Each row has a class, written after it, and each block has its own classes.
[ -0.1   4.1  -9.1 -15.4  15.5   6.4   6.6   5.4  -2.2  -7.9   7.1   6.8
   3.1  -9.7 -46.7 -15.6  -0.2  -6.8 -10.0  23.9  -5.5   3.1]
fakur
[-21.2  10.3  -7.5   7.5   8.4  -1.9   0.2  13.5 -11.2  -0.6   4.4   9.1
 -21.1 -31.3 -59.5 -11.7   4.7   0.0  -8.4  76.7  -4.8   5.9]
fakur
[  6.5   3.3   8.3  14.9 -31.0 -15.8 -15.4  -3.7 -15.9   6.3 -12.0  -0.5
 -11.4   2.3  15.8  -9.9  -0.3  28.8  11.4   6.5   1.8  -0.7]
Dumog
[-20.4  10.0  -3.0  11.9  -9.8 -16.9 -14.2   6.2 -11.7  -2.9  -9.2   5.4
  -6.2 -11.2  -3.7  -4.7  -1.4  24.8  16.3  13.8  -4.8  -1.1]
Dumog
[ -7.7   0.5   0.6  16.9 -39.4 -16.0 -23.2  -2.4 -23.6  -0.1  -3.8   4.5
 -10.9   9.3  17.7   2.6 -12.5  36.1  31.6  27.5   5.9   0.7]
Dumog
[-24.5  -0.1  -4.1  24.8  -1.2   7.2 -18.7   2.2 -19.3  -1.8   3.3   1.2
  -4.3 -24.5 -42.1 -26.1 -19.3  28.0  11.3  30.1  -9.6   5.3]
Dumog
[  0.1  15.7 -14.6 -11.1  30.4  -3.7  -3.9   8.6   2.3  -0.4   7.6  11.3
  -9.2  -9.2 -32.0 -25.5   3.7   2.5  -3.7  76.9  -4.9   4.2]
fakur
[ 15.0  -0.9   3.8   5.4   0.8  -7.9  -9.3  -3.1  -6.6  -3.3  -2.8   5.8
  -4.1   4.9  11.2 -16.2  -3.3  12.6  12.4  18.5  -8.7   2.1]
Dumog
[ 21.3  10.9   2.0 -14.8 -11.3  -5.4  11.2   6.4 -12.0   1.5  -4.1  -2.5
  -7.4  15.6  -3.2   3.2  21.6  -6.8  -6.6  28.9   3.9   5.2]
fakur
[-13.9  -9.6  -2.9  17.7   0.4  -8.7 -15.9   3.7 -25.1   0.8   3.5  10.0
   2.0 -56.6   9.3 -16.6 -26.6  23.4  20.2   3.1  -0.9   4.3]
Dumog
[ -7.8  -3.7   7.6  22.3   2.4 -22.1 -17.9   7.1 -12.8   3.4  -6.4  12.6
   3.9 -10.9  24.2 -21.2  -5.1  32.0  16.8   8.4  -9.6   7.6]
Dumog
[-15.5  11.8  -9.6  -6.6  -0.4  -5.3  -0.1   6.1 -13.5   3.5   5.4   0.8
  -8.7 -15.7 -42.8  -2.2   0.0   2.2  -6.5  41.6   1.8   7.1]
fakur

A new block, with new classes.
[-10.0  -7.4  -1.6   3.4   4.4   8.7  17.0 -54.6  -6.3   4.5  15.1  16.6
  31.4  11.2  23.0  19.5  -9.6   1.7  -5.1 -11.1  -7.0   4.9]
letuk
[-21.5  37.9  -4.6   2.2  11.3  12.8   8.1 -40.7  -4.0   5.0   8.6 -37.6
 -13.4  -0.4  -4.2   1.9  33.4  10.3   5.8  -4.9 -24.0  -6.5]
Pofe
[ -3.2  -1.1  16.1  -4.6  13.0  -4.9  14.9  20.3   2.2 -11.0   2.5   9.6
 -13.7   9.8  -2.3  -9.1   4.8  13.1  -8.6  -1.8   5.8 -11.2]
letuk
[-24.7  14.4  -5.0   2.5  16.9   9.0  18.8 -58.8  -2.3  -3.3  13.1 -11.3
  11.1  15.5  28.1   3.2  35.8  24.7 -16.2  -7.9  -7.9   3.2]
kem
[-12.1  16.1   3.4   1.4   3.9   7.7  17.2 -50.3  -5.9   5.3  15.8   4.1
  12.3  11.5  18.8   4.8  16.5  12.8  -4.4  -4.1  -5.5  -5.4]
letuk
[ -9.7 -10.0 -10.1   0.6   8.5   8.2   5.0 -48.0   2.1 -14.8   7.9 -16.6
   9.2  12.8  20.2   8.7  27.3  21.6 -27.8 -14.5   3.8  17.4]
kem
[-24.7  42.0  10.7  -9.2  20.4   2.9  18.4 -20.9   2.7   0.5  15.3 -24.3
 -20.1  10.0  -1.3  -5.4  39.8  17.8   7.3  -0.5 -16.4 -13.1]
Pofe
[-32.7  34.8 -18.3   4.5  11.7  22.3  17.7 -86.2 -17.0  15.8  14.5 -41.2
  13.2   0.2  23.7  -2.9  36.8  15.5  -0.8 -17.3 -27.8   8.0]
Pofe
[ -6.7  -9.3  -2.2   4.4   3.3  -1.1  10.0 -43.4   1.5  -0.9  17.5  15.0
  15.9  13.9  24.3   7.2   4.6   6.9 -11.3 -10.8  -2.5  -1.9]
letuk
[-10.1  -5.2   7.0   6.6   9.6   3.1  17.7 -29.8  -4.6   2.5   9.5  20.5
  12.5  25.4  28.5   1.0   4.6  10.4  -9.8  -5.8  -9.2  -7.5]
letuk
[-20.1  42.8  -3.3  -5.2  10.6  11.2  13.1 -48.3  -1.5   4.6  11.5 -41.5
  -7.9   1.8   2.3  -2.2  33.9  11.2   8.5 -10.5 -24.6  -3.7]
Pofe
[-17.8  -8.7 -16.6   7.5  14.5   2.7   3.3 -45.7  -5.7 -13.5   7.0 -16.0
  15.1  16.8  33.7  17.6  25.0  22.2 -24.4  -8.5  -0.1  19.4]
kem
[-20.2  38.8  -9.7   0.5   8.2  17.4  21.8 -92.1  -6.8  11.3  25.5 -33.3
  13.4   6.7  19.8  20.2  30.0  13.4   6.6 -19.3 -27.4   3.9]
Pofe
[-15.3  19.9   4.2   0.7   6.6   7.6  22.2 -71.6 -12.9  16.1  14.4  10.4
  24.7   7.3  20.5  13.1   5.2   8.2  -6.7  -4.6 -18.0 -10.8]
letuk
[-25.5   3.9  -3.7   4.4  16.6  11.5  27.4 -72.9  -8.3   3.1  15.9   4.3
  27.7  20.3  33.5   8.9  23.9  26.2 -17.0  -3.6 -15.6   0.5]
letuk
[-15.0  23.6 -18.3   3.0   5.1  15.2   0.1 -46.6  -9.1   4.9   4.4 -40.0
   5.3  -4.8   9.0   8.2  23.3  -0.2   9.0 -10.2 -14.4  10.7]
Pofe
[-13.7  27.7  -6.4  -1.6   7.9   8.6   7.8 -19.6 -10.6  14.3   1.8   2.5
   3.2   1.2  -3.8   1.8  13.0   3.1   7.8   8.2 -15.7  -9.8]
Pofe
[-35.1  49.8   1.0   0.2  20.2  17.2  23.5 -70.3 -14.5  17.7  20.1 -37.0
   5.8   8.5  19.5  -3.2  47.6  24.4   4.1  -2.7 -33.1  -4.2]
Pofe
[-33.2  -2.1  -4.4  -0.5  21.9  -2.0   7.7 -22.2   4.7 -22.2   8.8 -32.5
 -17.8  21.4  11.4 -13.9  51.8  36.1 -24.1  -4.6  -8.2   6.3]
kem
[-26.5   2.8 -24.2   6.4  13.6  13.9   2.6 -70.8  -0.2 -13.2  10.9 -26.8
  12.0  17.3  35.4  11.8  39.1  29.1 -29.9 -21.1  -5.4  29.1]
kem
[-32.3   3.8  13.3  -0.2  14.0   1.6  11.8 -26.2   3.0  -3.4  10.4   8.1
   1.2  15.4  18.8   2.0  14.8  18.1 -18.5  -1.8  -6.5  -4.2]
letuk
[-24.5  34.1 -10.1   4.2   6.0  15.6  11.4 -45.1 -10.2   4.0   9.0 -38.8
   0.4   1.9  16.3   4.3  37.0  14.1   0.3 -16.2 -20.0   3.0]
Pofe
[-22.8  36.3 -10.4  -4.3  13.8   9.9  10.3 -55.0   0.8  -1.4  13.5 -52.4
  -9.4   7.9   9.6   0.9  38.5  16.2  -0.9 -17.2 -22.8   9.8]
Pofe
[-13.4  25.5   3.4  -3.0   1.9   6.1  15.7 -27.0  -2.4   3.9   8.4  -9.1
 -14.5   3.8   7.1  -0.3  11.8   6.8   1.1  -3.7 -13.1  -8.7]
Pofe
[-22.6  34.7  -5.3   1.3   6.3  17.8  19.0 -70.1  -6.7  14.9  16.7 -25.1
  12.1   0.7  12.7   7.3  22.5   5.8  11.7  -8.0 -24.5  -1.6]
Pofe
[-20.7  -0.4 -12.1   5.8   8.5  11.5   5.8 -54.7  -6.5  -5.5  12.2  -6.1
  26.3  10.5  27.1   9.9  17.5   7.1 -17.9  -9.3  -4.9  14.2]
kem
[-20.0   8.3  -3.9  -1.2   8.9   6.1  27.2 -65.8  -9.9   1.3  18.7  -0.3
  22.1   8.2  29.2  11.4  13.8  15.3  -9.9  -8.7 -10.6  -3.1]
letuk
